Below are the code and all the weights of a small trained network. Each question names an input and a class and asks about switching units off, where a switched-off unit gives its printed mean instead of its output.

import numpy as np


def w(rows, s, z=0):
    codes = np.array(rows[::2]) - 128.0
    scale = np.full(codes.shape[1], s)
    scale[-1] = z or s
    return codes * scale


def norm(h):
    return h / np.sqrt((h * h).mean(-1, keepdims=True) + 1e-5)


def f(y):
    return y / 2 * (1 + np.tanh(0.7978845608 * (y + 0.044715 * y**3)))


def log_softmax(a):
    a = a - a.max(-1, keepdims=True)
    return a - np.log(np.exp(a).sum(-1, keepdims=True))


def net(x, mask):
    res = np.array(x, float).reshape(1, 4) / 4 @ E
    u = 0
    for l in range(4):
        y = f(norm(res) @ A[l][:, :-1].T + A[l][:, -1])
        res = res + np.where(mask[u : u + 4], y, B[l][:, -1]) @ B[l][:, :-1]
        u += 4
    return log_softmax(norm(res)[-1] @ U[:, :-1].T + U[:, -1])


A, B = {}, {}
E = w([
[38,254,161,200,156],'x0',
[112,48,106,224,110],'x1',
[114,189,143,131,28],'x2',
[173,178,96,155,226],'x3',
],0.0048)
A[0] = w([
[154,187,118,130,205,158],'0.n0',
[161,83,104,110,148,85],'0.n1',
[121,116,99,251,155,48],'0.n2',
[119,83,149,130,246,4],'0.n3',
],0.012,0.0034)
B[0] = w([
[164,207,94,107,120,241],'0.n0',
[147,90,54,161,108,179],'0.n1',
[128,89,207,255,136,255],'0.n2',
[14,116,87,85,192,213],'0.n3',
],0.011,0.0048)
A[1] = w([
[123,97,114,143,97,59],'1.n0',
[224,8,115,101,172,48],'1.n1',
[139,38,101,153,102,6],'1.n2',
[107,159,117,136,134,57],'1.n3',
],0.012,0.0026)
B[1] = w([
[64,185,85,114,90,155],'1.n0',
[204,29,2,164,129,252],'1.n1',
[238,174,208,50,120,232],'1.n2',
[224,73,180,78,165,136],'1.n3',
],0.0071,0.0044)
A[2] = w([
[104,123,195,65,40,122],'2.n0',
[100,31,97,101,9,125],'2.n1',
[53,103,115,97,203,5],'2.n2',
[184,48,113,96,127,147],'2.n3',
],0.014,0.0026)
B[2] = w([
[35,183,67,158,105,214],'2.n0',
[254,53,81,177,76,255],'2.n1',
[127,65,71,88,193,156],'2.n2',
[60,135,196,31,130,217],'2.n3',
],0.016,0.0078)
A[3] = w([
[130,49,66,138,22,85],'3.n0',
[240,245,126,80,125,3],'3.n1',
[209,32,174,38,51,63],'3.n2',
[100,71,246,226,108,107],'3.n3',
],0.013,0.0023)
B[3] = w([
[254,109,74,113,111,253],'3.n0',
[183,192,226,87,159,175],'3.n1',
[14,66,248,26,60,254],'3.n2',
[130,77,191,239,134,212],'3.n3',
],0.017,0.009)
U = w([
[61,187,82,145,86,35],'0',
[147,35,178,58,67,255],'1',
[177,196,217,98,169,116],'2',
[136,80,198,247,142,186],'3',
[99,86,59,105,232,86],'4',
[191,99,33,182,45,26],'5',
],0.015,0.0023)

Each question gives the input, the list of numbers given to net, and the class t.
The units are the neurons (one row each of A and B). Each row of codes is followed by its name. A weight is (code - 128) times the scale printed after its matrix; where a second scale follows, it is the last column's (A, B and U).
mask holds one flag per neuron, layer by layer. A switched-off neuron (its flag False) gives its mean, the last column of its row in B, instead of its output. The means were averaged over made-up inputs and are rounded, as every weight is.
A unit's drop is (log p(t) with every unit on - log p(t) with that unit switched off) / (log p(t) with every unit on - log p(t) with every unit switched off).
The circuit of an input: a set's keep is (log p(t) with only the set's units on - log p(t) with every unit switched off) / (log p(t) with every unit on - log p(t) with every unit switched off). Starting from the 12 units with the biggest drops (on a tie, the unit counted first), units are removed one at a time, each time the one whose removal leaves the highest keep (on an exact tie, the one counted first), for as long as the keep stays at least 0.8.
circuit, biggest first: the units of the circuit, biggest drop first
unit that matters most: the unit with the biggest drop
top k neurons: the k neurons with the biggest drops, biggest first
k most important neurons of layer l: the k neurons of layer l with the biggest drops, biggest first
drop of u: that unit's drop, to one decimal
input [4,8,1,-7], class 3: top 2 neurons -> (0.n2; 3.n3)
input [4,1,0,-6], class 5: top neuron -> (0.n2)
input [1,-7,7,1], class 0: circuit, biggest first -> (2.n0; 1.n1; 2.n1; 3.n0)
input [-6,-8,8,-4], class 5: 2 most important neurons of layer 2 -> (2.n0; 2.n1)
input [8,-2,7,-5], class 0: top 2 neurons -> (2.n1; 0.n2)
input [3,-3,-4,-7], class 5: 2 most important neurons of layer 1 -> (1.n2; 1.n1)
input [-5,-7,8,3], class 0: top 3 neurons -> (1.n1; 2.n0; 2.n1)
input [0,-8,0,-5], class 0: 2 most important neurons of layer 2 -> (2.n0; 2.n1)
input [-8,-8,5,8], class 2: 2 most important neurons of layer 2 -> (2.n1; 2.n2)
input [-3,1,5,-4], class 5: top 2 neurons -> (2.n0; 1.n1)
input [-4,5,-3,6], class 4: top 3 neurons -> (0.n3; 2.n1; 3.n2)
input [1,8,8,-2], class 3: circuit, biggest first -> (0.n2; 3.n3)
input [-2,-7,-2,7], class 2: top 2 neurons -> (0.n0; 3.n1)
input [-2,-7,-3,3], class 2: top neuron -> (0.n0)
input [2,-2,5,0], class 0: 2 most important neurons of layer 2 -> (2.n1; 2.n0)
input [7,-3,5,-7], class 0: 2 most important neurons of layer 0 -> (0.n1; 0.n2)
input [-1,-8,3,-2], class 0: top 2 neurons -> (2.n0; 2.n1)
input [5,1,6,-6], class 5: 2 most important neurons of layer 0 -> (0.n0; 0.n2)
input [0,1,-1,-6], class 5: top 3 neurons -> (2.n0; 1.n1; 2.n1)
input [8,0,-6,-7], class 3: unit that matters most -> 0.n3
input [0,2,-4,-1], class 4: top 2 neurons -> (0.n3; 2.n2)
input [4,-1,5,-1], class 0: top 2 neurons -> (0.n2; 2.n1)
input [2,0,-6,2], class 4: drop of 0.n3 -> 0.9
input [-3,1,-7,5], class 4: drop of 0.n3 -> 0.8
input [-1,-3,1,7], class 2: drop of 0.n0 -> 0.3
input [2,-6,1,-3], class 0: drop of 2.n0 -> 0.4
input [-1,-6,4,-1], class 0: unit that matters most -> 1.n1
input [2,7,6,-4], class 5: 2 most important neurons of layer 3 -> (3.n0; 3.n2)
